A =
[[4705 5563 7581 4887 5928 5970]
 [5431 4676 3177 4516 3603 3960]
 [4488 4690 5075 5170 4558 4641]
 [5455 4093 4299 5515 3728 3883]
 [4252 4082 4581 5726 2501 3596]
 [4454 5312 3365 5475 4842 4208]
 [4011 5904 3717 6486 5036 5584]
 [3244 5453 5817 6664 4639 5919]
 [5121 4073 7370 5796 2584 4078]
 [3566 6145 7832 6259 5060 5930]
 [5810 3473 7338 3453 3459 2911]]
A[0, 0]	4705
A[:, 1]	[5563, 4676, 4690, 4093, 4082, 5312, 5904, 5453, 4073, 6145, 3473]
A[-10, 1]	4676
A[2, 3]	5170
A[:, 4]	[5928, 3603, 4558, 3728, 2501, 4842, 5036, 4639, 2584, 5060, 3459]
A[-2]	[3566, 6145, 7832, 6259, 5060, 5930]
A[2]	[4488, 4690, 5075, 5170, 4558, 4641]
A[1]	[5431, 4676, 3177, 4516, 3603, 3960]
A[-10, 0]	5431
A[-4, -3]	6664
A[-8, -6]	5455
A[3, 5]	3883
A[-7]	[4252, 4082, 4581, 5726, 2501, 3596]
A[-7, 3]	5726
A[-5, -1]	5584
A[-3]	[5121, 4073, 7370, 5796, 2584, 4078]
A[0, 3]	4887
A[10, -4]	7338
A[8, 5]	4078
A[-10, 2]	3177
A[:, 5]	[5970, 3960, 4641, 3883, 3596, 4208, 5584, 5919, 4078, 5930, 2911]
A[:, 2]	[7581, 3177, 5075, 4299, 4581, 3365, 3717, 5817, 7370, 7832, 7338]
A[0, -1]	5970
A[10, 4]	3459

W = -0.11	-0.15	-0.13	0.12	-0.13	-0.06	0.00	0.01	-0.17	0.00	-0.21	-0.10	0.03
W[0] = -0.11
W[10] = -0.21
W[8] = -0.17
W[7] = 0.01
W[3] = 0.12
W[12] = 0.03
W[5] = -0.06

data =
-1.030; -1.249; 0.650; -1.009; 0.456; -0.573; -0.075; -0.153
-0.143; -0.668; 0.107; -0.671; -0.419; -0.156; -0.218; -0.101
-1.605; -2.980; 1.898; -3.086; -0.838; -2.462; -2.037; -0.788
-0.840; -2.980; 1.559; -3.086; -1.578; -3.696; -4.426; -1.093
Rows and columns are counted from 0.
(0, 0) -> -1.030
(3, 5) -> -3.696
(0, 5) -> -0.573
(0, 2) -> 0.650
(1, 2) -> 0.107
(3, 4) -> -1.578
(2, 1) -> -2.980
(1, 4) -> -0.419
(3, 0) -> -0.840
(0, 1) -> -1.249
(1, 5) -> -0.156
(1, 7) -> -0.101
(2, 4) -> -0.838
(0, 3) -> -1.009
(3, 3) -> -3.086
(2, 0) -> -1.605
(3, 6) -> -4.426
(2, 6) -> -2.037
(1, 3) -> -0.671
(3, 1) -> -2.980

X =
-2.532; -0.803; 2.749; -1.919; -0.355; -1.610; 2.437; 1.092; 2.777; 1.666; 0.922; -0.106; 0.425; -1.931; -0.145; 1.135
1.786; 2.527; -3.039; 4.728; 0.326; 0.628; 1.044; -1.792; -0.001; 0.025; -2.469; 0.785; 1.057; -1.939; -1.640; 1.486
-4.885; 1.516; 4.885; -1.439; -4.022; -2.707; 5.718; 1.053; 2.334; 3.650; 0.866; 2.704; 4.996; -0.542; -2.288; 0.940
-0.148; -1.153; -0.312; -0.633; -1.451; -1.138; 1.051; 0.005; -1.818; -0.057; 1.042; -0.304; 0.424; -0.541; 0.230; -0.448
-2.928; -0.141; 3.205; -1.979; -1.207; -2.866; 1.073; 1.839; -0.190; 1.610; 1.943; -0.597; 1.083; -0.469; -0.374; 0.216
2.438; -1.209; -3.512; 0.716; -4.616; 2.169; 2.136; -1.761; -3.551; -0.441; -0.285; 1.959; 1.072; 0.807; -0.453; -0.558
2.485; 2.613; -3.823; 4.207; -4.676; 1.065; 1.500; -1.381; -3.767; -0.446; -2.408; -0.389; 0.841; 0.669; 0.572; 0.891
Indices start at 0.
(0, 0) = -2.532
(2, 7) = 1.053
(3, 8) = -1.818
(2, 12) = 4.996
(4, 9) = 1.610
(3, 7) = 0.005
(5, 11) = 1.959
(2, 8) = 2.334
(2, 0) = -4.885
(1, 6) = 1.044
(0, 4) = -0.355
(5, 14) = -0.453
(2, 6) = 5.718
(5, 6) = 2.136
(6, 6) = 1.500
(3, 12) = 0.424
(4, 14) = -0.374
(0, 9) = 1.666
(4, 12) = 1.083
(5, 7) = -1.761
(0, 12) = 0.425
(1, 7) = -1.792
(5, 3) = 0.716
(3, 1) = -1.153
(1, 8) = -0.001
(1, 0) = 1.786
(1, 3) = 4.728
(0, 5) = -1.610
(5, 4) = -4.616
(1, 4) = 0.326
(4, 7) = 1.839
(1, 10) = -2.469
(6, 9) = -0.446
(6, 8) = -3.767
